Below are the code and all the weights of a small trained network. Each question names an input and a class and asks about switching units off, where a switched-off unit gives its printed mean instead of its output.

import numpy as np


def w(rows, s, z=0):
    codes = np.array(rows[::2]) - 128.0
    scale = np.full(codes.shape[1], s)
    scale[-1] = z or s
    return codes * scale


def norm(h):
    return h / np.sqrt((h * h).mean(-1, keepdims=True) + 1e-5)


def f(y):
    return y / 2 * (1 + np.tanh(0.7978845608 * (y + 0.044715 * y**3)))


def log_softmax(a):
    a = a - a.max(-1, keepdims=True)
    return a - np.log(np.exp(a).sum(-1, keepdims=True))


def net(x, mask):
    res = np.array(x, float).reshape(1, 4) / 4 @ E
    u = 0
    for l in range(2):
        y = f(norm(res) @ A[l][:, :-1].T + A[l][:, -1])
        res = res + np.where(mask[u : u + 12], y, B[l][:, -1]) @ B[l][:, :-1]
        u += 12
    return log_softmax(norm(res)[-1] @ U[:, :-1].T + U[:, -1])


A, B = {}, {}
E = w([
[132,164,87],'x0',
[255,125,21],'x1',
[219,68,174],'x2',
[91,9,3],'x3',
],0.0081)
A[0] = w([
[9,241,154,85],'L0N1',
[140,127,153,3],'L0N2',
[131,101,227,131],'L0N3',
[186,159,38,149],'L0N4',
[2,127,32,245],'L0N5',
[144,92,141,43],'L0N6',
[143,181,123,86],'L0N7',
[124,209,136,126],'L0N8',
[143,212,141,116],'L0N9',
[154,135,64,143],'L0N10',
[148,166,176,162],'L0N11',
[78,204,143,37],'L0N12',
],0.0093,0.0039)
B[0] = w([
[121,212,122,217],'L0N1',
[166,128,106,105],'L0N2',
[180,101,120,172],'L0N3',
[51,101,68,198],'L0N4',
[41,63,105,253],'L0N5',
[174,110,212,114],'L0N6',
[133,152,71,130],'L0N7',
[108,255,74,161],'L0N8',
[126,177,84,161],'L0N9',
[125,113,80,164],'L0N10',
[177,107,83,166],'L0N11',
[136,202,131,145],'L0N12',
],0.0076,0.0058)
A[1] = w([
[129,131,95,168],'L1N1',
[106,98,151,105],'L1N2',
[139,127,175,27],'L1N3',
[150,143,250,126],'L1N4',
[157,120,102,124],'L1N5',
[70,114,151,129],'L1N6',
[103,137,37,21],'L1N7',
[157,154,250,35],'L1N8',
[186,96,155,27],'L1N9',
[121,89,64,169],'L1N10',
[72,152,115,115],'L1N11',
[124,175,131,3],'L1N12',
],0.012,0.0032)
B[1] = w([
[109,179,82,174],'L1N1',
[130,155,221,136],'L1N2',
[209,128,126,113],'L1N3',
[193,47,108,219],'L1N4',
[114,2,130,149],'L1N5',
[117,171,195,171],'L1N6',
[206,103,70,206],'L1N7',
[113,52,177,205],'L1N8',
[149,70,158,142],'L1N9',
[46,142,119,254],'L1N10',
[106,115,88,185],'L1N11',
[179,199,101,124],'L1N12',
],0.0078,0.0039)
U = w([
[189,168,148,1],'0',
[168,249,148,177],'1',
[125,37,12,243],'2',
[221,29,211,254],'3',
[224,167,100,4],'4',
[70,61,120,85],'5',
[123,137,157,2],'6',
[99,187,90,250],'7',
],0.012,0.0046)

Each question gives the input, the list of numbers given to net, and the class t.
The units are the neurons (one row each of A and B). Each row of codes is followed by its name. A weight is (code - 128) times the scale printed after its matrix; where a second scale follows, it is the last column's (A, B and U).
mask holds one flag per neuron, layer by layer. A switched-off neuron (its flag False) gives its mean, the last column of its row in B, instead of its output. The means were averaged over made-up inputs and are rounded, as every weight is.
A unit's drop is (log p(t) with every unit on - log p(t) with that unit switched off) / (log p(t) with every unit on - log p(t) with every unit switched off).
The circuit of an input: a set's keep is (log p(t) with only the set's units on - log p(t) with every unit switched off) / (log p(t) with every unit on - log p(t) with every unit switched off). Starting from the 12 units with the biggest drops (on a tie, the unit counted first), units are removed one at a time, each time the one whose removal leaves the highest keep (on an exact tie, the one counted first), for as long as the keep stays at least 0.8.
circuit, biggest first: the units of the circuit, biggest drop first
top k neurons: the k neurons with the biggest drops, biggest first
k most important neurons of layer l: the k neurons of layer l with the biggest drops, biggest first
drop when u is switched off: that unit's drop, to one decimal
input [-6,4,1,-8], class 3: circuit, biggest first -> [L1N8]
input [2,-7,4,-6], class 3: 2 most important neurons of layer 1 -> [L1N4, L1N8]
input [-3,-5,1,-5], class 3: circuit, biggest first -> [L1N4, L0N3]
input [4,-6,2,-1], class 1: 3 most important neurons of layer 1 -> [L1N5, L1N12, L1N9]
input [1,-6,3,-7], class 3: top 3 neurons -> [L1N4, L1N8, L0N3]
input [-1,-2,1,-3], class 3: 2 most important neurons of layer 0 -> [L0N4, L0N3]
input [-2,-2,8,7], class 3: 2 most important neurons of layer 1 -> [L1N2, L1N11]
input [-8,-6,0,2], class 3: drop when L1N7 is switched off -> -0.1
input [-6,-1,0,-5], class 3: drop when L0N12 is switched off -> 0.0
input [6,-4,2,0], class 1: drop when L0N1 is switched off -> 0.1
input [2,-7,4,-1], class 3: drop when L1N4 is switched off -> 0.1
